Below is a small trained network, with its code and all its weights. Each question gives an input and a target symbol and asks what happens when units are switched off, that is, made to give their printed mean instead of their output.

import numpy as np


def w(rows, s, z=0):
    codes = np.array(rows[::2]) - 128.0
    scale = np.full(codes.shape[1], s)
    scale[-1] = z or s
    return codes * scale


def norm(h):
    return h / np.sqrt((h * h).mean(-1, keepdims=True) + 1e-5)


def f(y):
    return y / 2 * (1 + np.tanh(0.7978845608 * (y + 0.044715 * y**3)))


def softmax(a):
    e = np.exp(a - a.max(-1, keepdims=True))
    return e / e.sum(-1, keepdims=True)


def log_softmax(a):
    a = a - a.max(-1, keepdims=True)
    return a - np.log(np.exp(a).sum(-1, keepdims=True))


def net(x, mask):
    ids = ['ΘΞΣΨΩαζηλμτφ'.index(c) for c in x.split()]
    T = len(ids)
    res = E[ids] + P[:T]
    u = 0
    for l in range(3):
        r = norm(res)
        for j in range(3):
            rows = slice(2 * j, 2 * j + 2)
            q, k, v = (r @ M[l][rows].T for M in (Q, K, V))
            z = softmax(np.where(np.tri(T) > 0, q @ k.T / 2**0.5, -1e9)) @ v
            o = O[l][rows]
            res = res + np.where(mask[u + j], z, o[:, -1]) @ o[:, :-1]
        u += 3
        y = f(norm(res) @ A[l][:, :-1].T + A[l][:, -1])
        res = res + np.where(mask[u : u + 4], y, B[l][:, -1]) @ B[l][:, :-1]
        u += 4
    return log_softmax(norm(res)[-1] @ U[:, :-1].T + U[:, -1])


Q, K, V, O, A, B = {}, {}, {}, {}, {}, {}
E = w([
[77,128,187,99],'Θ',
[117,181,31,83],'Ξ',
[118,238,87,195],'Σ',
[101,78,199,117],'Ψ',
[97,138,145,109],'Ω',
[96,159,94,139],'α',
[100,152,169,184],'ζ',
[130,188,14,70],'η',
[83,176,88,145],'λ',
[89,147,191,205],'μ',
[154,6,155,49],'τ',
[247,159,132,169],'φ',
],0.014)
P = w([
[118,86,147,115],'0',
[2,161,132,173],'1',
[107,130,139,81],'2',
[45,145,103,204],'3',
[106,143,125,78],'4',
[44,153,105,241],'5',
],0.0087)
Q[0] = w([
[103,117,64,99],'L0H1',
[115,121,93,132],'L0H1',
[135,151,124,211],'L0H2',
[95,109,2,152],'L0H2',
[112,114,136,210],'L0H3',
[161,111,138,189],'L0H3',
],0.0099)
K[0] = w([
[34,87,146,131],'L0H1',
[117,103,224,11],'L0H1',
[59,255,204,122],'L0H2',
[61,51,31,23],'L0H2',
[113,50,140,91],'L0H3',
[37,124,14,45],'L0H3',
],0.0074)
V[0] = w([
[72,114,170,85],'L0H1',
[67,170,209,74],'L0H1',
[53,137,236,76],'L0H2',
[74,73,48,144],'L0H2',
[96,2,59,221],'L0H3',
[181,128,123,155],'L0H3',
],0.0076)
O[0] = w([
[123,44,214,95,207],'L0H1',
[1,193,114,175,224],'L0H1',
[174,130,172,155,255],'L0H2',
[109,115,184,138,155],'L0H2',
[183,40,133,163,163],'L0H3',
[123,60,97,72,69],'L0H3',
],0.009,0.0056)
A[0] = w([
[179,91,105,51,123],'L0N1',
[126,96,130,137,4],'L0N2',
[162,8,135,68,10],'L0N3',
[118,126,153,139,153],'L0N4',
],0.013,0.0017)
B[0] = w([
[124,217,84,59,144],'L0N1',
[135,134,78,134,125],'L0N2',
[248,105,205,170,232],'L0N3',
[158,116,114,84,253],'L0N4',
],0.011,0.0029)
Q[1] = w([
[106,87,51,94],'L1H1',
[218,134,200,46],'L1H1',
[151,59,1,109],'L1H2',
[125,101,105,148],'L1H2',
[208,121,102,171],'L1H3',
[158,26,167,128],'L1H3',
],0.0083)
K[1] = w([
[71,66,132,182],'L1H1',
[243,172,134,162],'L1H1',
[1,19,209,114],'L1H2',
[209,35,149,120],'L1H2',
[184,72,151,177],'L1H3',
[194,160,100,78],'L1H3',
],0.0086)
V[1] = w([
[211,56,2,165],'L1H1',
[73,48,99,179],'L1H1',
[187,138,251,121],'L1H2',
[143,186,134,211],'L1H2',
[78,194,82,146],'L1H3',
[199,165,204,35],'L1H3',
],0.0063)
O[1] = w([
[73,217,214,112,3],'L1H1',
[142,98,184,106,151],'L1H1',
[146,126,85,67,189],'L1H2',
[147,178,36,70,173],'L1H2',
[187,53,68,103,124],'L1H3',
[175,99,2,129,114],'L1H3',
],0.0073,0.0066)
A[1] = w([
[253,156,163,35,32],'L1N1',
[164,215,132,218,116],'L1N2',
[90,150,209,29,145],'L1N3',
[35,202,65,212,2],'L1N4',
],0.0081,0.0024)
B[1] = w([
[101,140,1,160,182],'L1N1',
[114,117,102,96,188],'L1N2',
[133,96,89,119,171],'L1N3',
[159,85,106,124,252],'L1N4',
],0.016,0.003)
Q[2] = w([
[181,131,134,123],'L2H1',
[77,107,118,170],'L2H1',
[178,137,121,96],'L2H2',
[160,105,186,2],'L2H2',
[102,78,123,97],'L2H3',
[80,153,151,107],'L2H3',
],0.017)
K[2] = w([
[79,145,168,101],'L2H1',
[136,98,161,148],'L2H1',
[91,111,100,28],'L2H2',
[109,74,183,25],'L2H2',
[110,159,102,84],'L2H3',
[155,7,135,60],'L2H3',
],0.011)
V[2] = w([
[64,135,195,45],'L2H1',
[187,119,187,108],'L2H1',
[54,119,9,103],'L2H2',
[192,106,59,120],'L2H2',
[77,168,48,146],'L2H3',
[199,228,115,250],'L2H3',
],0.011)
O[2] = w([
[42,133,206,78,125],'L2H1',
[153,159,221,122,167],'L2H1',
[53,51,154,113,128],'L2H2',
[150,129,255,105,144],'L2H2',
[74,132,134,76,89],'L2H3',
[187,151,153,75,1],'L2H3',
],0.0095,0.0051)
A[2] = w([
[71,145,157,154,196],'L2N1',
[112,126,80,3,253],'L2N2',
[190,137,128,108,175],'L2N3',
[170,79,122,132,83],'L2N4',
],0.013,0.0039)
B[2] = w([
[67,142,96,16,243],'L2N1',
[124,166,178,55,254],'L2N2',
[1,87,123,30,179],'L2N3',
[126,83,190,158,181],'L2N4',
],0.0099,0.0041)
U = w([
[79,65,99,135,118],'Θ',
[94,157,139,108,99],'Ξ',
[159,85,202,14,55],'Σ',
[173,72,226,196,128],'Ψ',
[102,102,91,143,154],'Ω',
[45,193,195,155,130],'α',
[175,206,79,162,144],'ζ',
[116,167,121,75,55],'η',
[127,103,23,179,81],'λ',
[122,185,125,170,186],'μ',
[248,94,82,105,111],'τ',
[141,166,64,55,254],'φ',
],0.017,0.0062)

Each question gives the input, a string of symbols that net reads in full, and the target symbol t.
The units are the heads (2 rows each of Q, K, V and O) and the neurons (one row each of A and B). Each row of codes is followed by its name. A weight is (code - 128) times the scale printed after its matrix; where a second scale follows, it is the last column's (O, A, B and U).
mask holds one flag per unit, layer by layer, with each layer's heads first. A switched-off unit (its flag False) gives its mean, the last column of its rows in O or B, instead of its output. The means were averaged over made-up inputs and are rounded, as every weight is.
A unit's drop is (log p(t) with every unit on - log p(t) with that unit switched off) / (log p(t) with every unit on - log p(t) with every unit switched off).
The circuit of an input: a set's keep is (log p(t) with only the set's units on - log p(t) with every unit switched off) / (log p(t) with every unit on - log p(t) with every unit switched off). Starting from the 12 units with the biggest drops (on a tie, the unit counted first), units are removed one at a time, each time the one whose removal leaves the highest keep (on an exact tie, the one counted first), for as long as the keep stays at least 0.8.
units of the circuit, in order: the units of the circuit, biggest drop first
k most important neurons: the k neurons with the biggest drops, biggest first
heads that matter: for each layer, one digit per head in row order, 1 if its drop is at least 0.15 and else 0, layers parted by /
input φ α μ Ψ Θ, target Θ: heads that matter => 000 / 000 / 011
input Ψ λ ζ Σ, target Θ: units of the circuit, in order => [L1N2 L2H2]
input Ψ μ λ, target λ: heads that matter => 100 / 101 / 010
input Θ Ψ Ξ, target Θ: units of the circuit, in order => [L0H1 L2H2]
input φ Ψ Ψ φ, target Σ: units of the circuit, in order => [L2H2 L2N3]
input Ψ Ψ Ψ η μ, target μ: units of the circuit, in order => [L2H2 L1H2]
input λ ζ λ τ Σ α, target Ψ: 2 most important neurons => [L1N4 L1N1]
input Ψ φ η Ψ Ψ, target φ: units of the circuit, in order => [L1N1 L0H1 L2H3]
input Σ τ Ξ, target Σ: units of the circuit, in order => [L2H2]
input Ψ φ λ Θ, target Σ: heads that matter => 110 / 110 / 011
input ζ φ Ψ Ψ τ, target φ: heads that matter => 100 / 110 / 101
input Ψ μ Θ ζ Σ, target Σ: units of the circuit, in order => [L1N4 L2H2]
input λ φ ζ φ Σ μ, target Σ: heads that matter => 100 / 000 / 011
input ζ φ τ, target φ: units of the circuit, in order => [L0N1 L1N1]
input Θ Θ τ α λ Ξ, target Θ: units of the circuit, in order => [L2H2]
input Ψ λ Θ λ Ψ, target Θ: units of the circuit, in order => [L1N4 L1N3 L2H3 L0H1]
input λ λ τ λ φ, target φ: units of the circuit, in order => [L2H3 L1N1]
input Ψ λ τ, target τ: units of the circuit, in order => [L0N3 L1N1]
input Ψ Ψ Ψ Ψ, target α: 2 most important neurons => [L1N4 L0N3]
input Ψ μ μ Ω, target λ: heads that matter => 000 / 000 / 010
input λ Ψ μ Σ φ Ψ, target Σ: units of the circuit, in order => [L2H3]
input Ψ Ξ Ψ Ψ, target α: 2 most important neurons => [L0N3 L2N1]
input Ω Ψ ζ μ, target λ: units of the circuit, in order => [L2H1 L1H1]
input ζ λ ζ, target ζ: heads that matter => 010 / 101 / 010
input λ τ ζ Ψ ζ, target ζ: 2 most important neurons => [L0N3 L1N1]
input Ψ φ τ ζ, target Σ: heads that matter => 100 / 000 / 001
input λ Ω Ψ Ψ φ α, target Σ: heads that matter => 000 / 000 / 001
input Ψ λ τ Ω, target Ψ: 2 most important neurons => [L0N3 L1N1]
